Below is a small trained network, with its code and all its weights. Each question gives an input and a target symbol and asks what happens when units are switched off, that is, made to give their printed mean instead of their output.

import numpy as np


def w(rows, s, z=0):
    codes = np.array(rows[::2]) - 128.0
    scale = np.full(codes.shape[1], s)
    scale[-1] = z or s
    return codes * scale


def norm(h):
    return h / np.sqrt((h * h).mean(-1, keepdims=True) + 1e-5)


def softmax(a):
    e = np.exp(a - a.max(-1, keepdims=True))
    return e / e.sum(-1, keepdims=True)


def log_softmax(a):
    a = a - a.max(-1, keepdims=True)
    return a - np.log(np.exp(a).sum(-1, keepdims=True))


def net(x, mask):
    ids = ['γδεζηθλξπτφψω'.index(c) for c in x.split()]
    T = len(ids)
    res = E[ids] + P[:T]
    u = 0
    for l in range(2):
        r = norm(res)
        for j in range(3):
            rows = slice(3 * j, 3 * j + 3)
            q, k, v = (r @ M[l][rows].T for M in (Q, K, V))
            z = softmax(np.where(np.tri(T) > 0, q @ k.T / 3**0.5, -1e9)) @ v
            o = O[l][rows]
            res = res + np.where(mask[u + j], z, o[:, -1]) @ o[:, :-1]
        u += 3
    return log_softmax(norm(res)[-1] @ U[:, :-1].T + U[:, -1])


Q, K, V, O = {}, {}, {}, {}
E = w([
[144,142,70],'γ',
[101,56,133],'δ',
[154,188,103],'ε',
[81,201,141],'ζ',
[158,163,5],'η',
[93,121,126],'θ',
[32,194,137],'λ',
[129,68,108],'ξ',
[42,222,128],'π',
[67,104,105],'τ',
[101,241,112],'φ',
[132,48,97],'ψ',
[103,29,147],'ω',
],0.014)
P = w([
[136,91,160],'0',
[113,141,1],'1',
[112,123,14],'2',
[98,69,179],'3',
[85,94,156],'4',
[144,117,119],'5',
[191,100,187],'6',
[99,85,145],'7',
[110,106,165],'8',
[108,105,169],'9',
[110,103,157],'10',
[148,122,203],'11',
],0.0065)
Q[0] = w([
[231,132,142],'0.h1',
[154,11,184],'0.h1',
[117,163,124],'0.h1',
[94,144,143],'0.h2',
[119,118,90],'0.h2',
[54,102,116],'0.h2',
[179,94,178],'0.h3',
[104,130,114],'0.h3',
[179,144,148],'0.h3',
],0.012)
K[0] = w([
[140,228,224],'0.h1',
[187,54,199],'0.h1',
[75,57,131],'0.h1',
[82,223,85],'0.h2',
[133,235,136],'0.h2',
[115,143,72],'0.h2',
[145,254,190],'0.h3',
[135,60,104],'0.h3',
[207,64,136],'0.h3',
],0.01)
V[0] = w([
[141,124,91],'0.h1',
[142,91,168],'0.h1',
[108,79,96],'0.h1',
[46,159,67],'0.h2',
[116,97,2],'0.h2',
[132,176,190],'0.h2',
[51,80,38],'0.h3',
[146,105,157],'0.h3',
[59,193,180],'0.h3',
],0.0092)
O[0] = w([
[142,127,131,153],'0.h1',
[108,148,85,96],'0.h1',
[200,167,149,178],'0.h1',
[253,116,104,235],'0.h2',
[170,100,184,233],'0.h2',
[160,3,151,85],'0.h2',
[165,104,171,255],'0.h3',
[154,143,115,102],'0.h3',
[132,124,132,113],'0.h3',
],0.0066,0.0065)
Q[1] = w([
[163,128,171],'1.h1',
[11,171,97],'1.h1',
[145,183,141],'1.h1',
[121,136,138],'1.h2',
[89,96,121],'1.h2',
[164,121,187],'1.h2',
[103,104,115],'1.h3',
[134,68,105],'1.h3',
[147,156,73],'1.h3',
],0.012)
K[1] = w([
[243,117,139],'1.h1',
[124,145,2],'1.h1',
[82,25,225],'1.h1',
[211,103,43],'1.h2',
[140,106,57],'1.h2',
[122,237,85],'1.h2',
[96,128,84],'1.h3',
[140,88,89],'1.h3',
[86,113,125],'1.h3',
],0.0084)
V[1] = w([
[188,193,248],'1.h1',
[33,162,85],'1.h1',
[104,61,179],'1.h1',
[165,140,133],'1.h2',
[103,196,161],'1.h2',
[66,191,132],'1.h2',
[150,204,121],'1.h3',
[118,132,23],'1.h3',
[172,168,69],'1.h3',
],0.017)
O[1] = w([
[254,160,123,232],'1.h1',
[65,35,161,8],'1.h1',
[131,125,64,162],'1.h1',
[197,136,179,164],'1.h2',
[255,25,49,136],'1.h2',
[139,122,111,100],'1.h2',
[158,38,160,149],'1.h3',
[48,153,170,100],'1.h3',
[79,93,235,160],'1.h3',
],0.0096,0.013)
U = w([
[97,165,52,94],'γ',
[144,26,95,159],'δ',
[142,148,168,78],'ε',
[137,142,108,31],'ζ',
[121,214,120,126],'η',
[155,166,105,77],'θ',
[118,68,177,145],'λ',
[78,93,99,241],'ξ',
[80,173,47,164],'π',
[74,112,166,254],'τ',
[139,52,42,110],'φ',
[119,174,107,126],'ψ',
[140,158,247,124],'ω',
],0.014,0.0061)

Each question gives the input, a string of symbols that net reads in full, and the target symbol t.
The units are the heads (3 rows each of Q, K, V and O). Each row of codes is followed by its name. A weight is (code - 128) times the scale printed after its matrix; where a second scale follows, it is the last column's (O and U).
mask holds one flag per head, layer by layer. A switched-off head (its flag False) gives its mean, the last column of its rows in O, instead of its output. The means were averaged over made-up inputs and are rounded, as every weight is.
A unit's drop is (log p(t) with every unit on - log p(t) with that unit switched off) / (log p(t) with every unit on - log p(t) with every unit switched off).
The circuit of an input: a set's keep is (log p(t) with only the set's units on - log p(t) with every unit switched off) / (log p(t) with every unit on - log p(t) with every unit switched off). Starting from all 6 units, units are removed one at a time, each time the one whose removal leaves the highest keep (on an exact tie, the one counted first), for as long as the keep stays at least 0.8.
circuit, biggest first: the units of the circuit, biggest drop first
most important unit: the unit with the biggest drop
heads that matter: for each layer, one digit per head in row order, 1 if its drop is at least 0.15 and else 0, layers parted by /
drop of u: that unit's drop, to one decimal
input ε π η, target τ: circuit, biggest first : (1.h1; 0.h3; 1.h3; 0.h2)
input η φ π, target ω: circuit, biggest first : (1.h3)
input π π γ, target δ: circuit, biggest first : (1.h1; 1.h2; 0.h1)
input ω γ η, target π: circuit, biggest first : (0.h2; 1.h1; 1.h2)
input π π π η, target δ: heads that matter : 100 / 110
input ω ω ζ, target π: heads that matter : 010 / 100
input η ψ τ, target ω: circuit, biggest first : (1.h3; 0.h2)
input π γ λ, target δ: circuit, biggest first : (1.h2; 1.h1)
input η η ω ω, target ω: heads that matter : 000 / 011
input η ζ λ, target ω: heads that matter : 000 / 101
input π γ τ, target δ: heads that matter : 111 / 110
input π λ ξ, target δ: heads that matter : 101 / 110
input ε ε ε τ, target τ: drop of 0.h3 : 0.8
input η η λ, target ω: drop of 1.h3 : 0.3
input λ η η, target φ: drop of 0.h3 : 0.2
input η ξ ω, target ω: drop of 1.h1 : -0.2
input ω ζ ψ, target π: most important unit : 1.h3
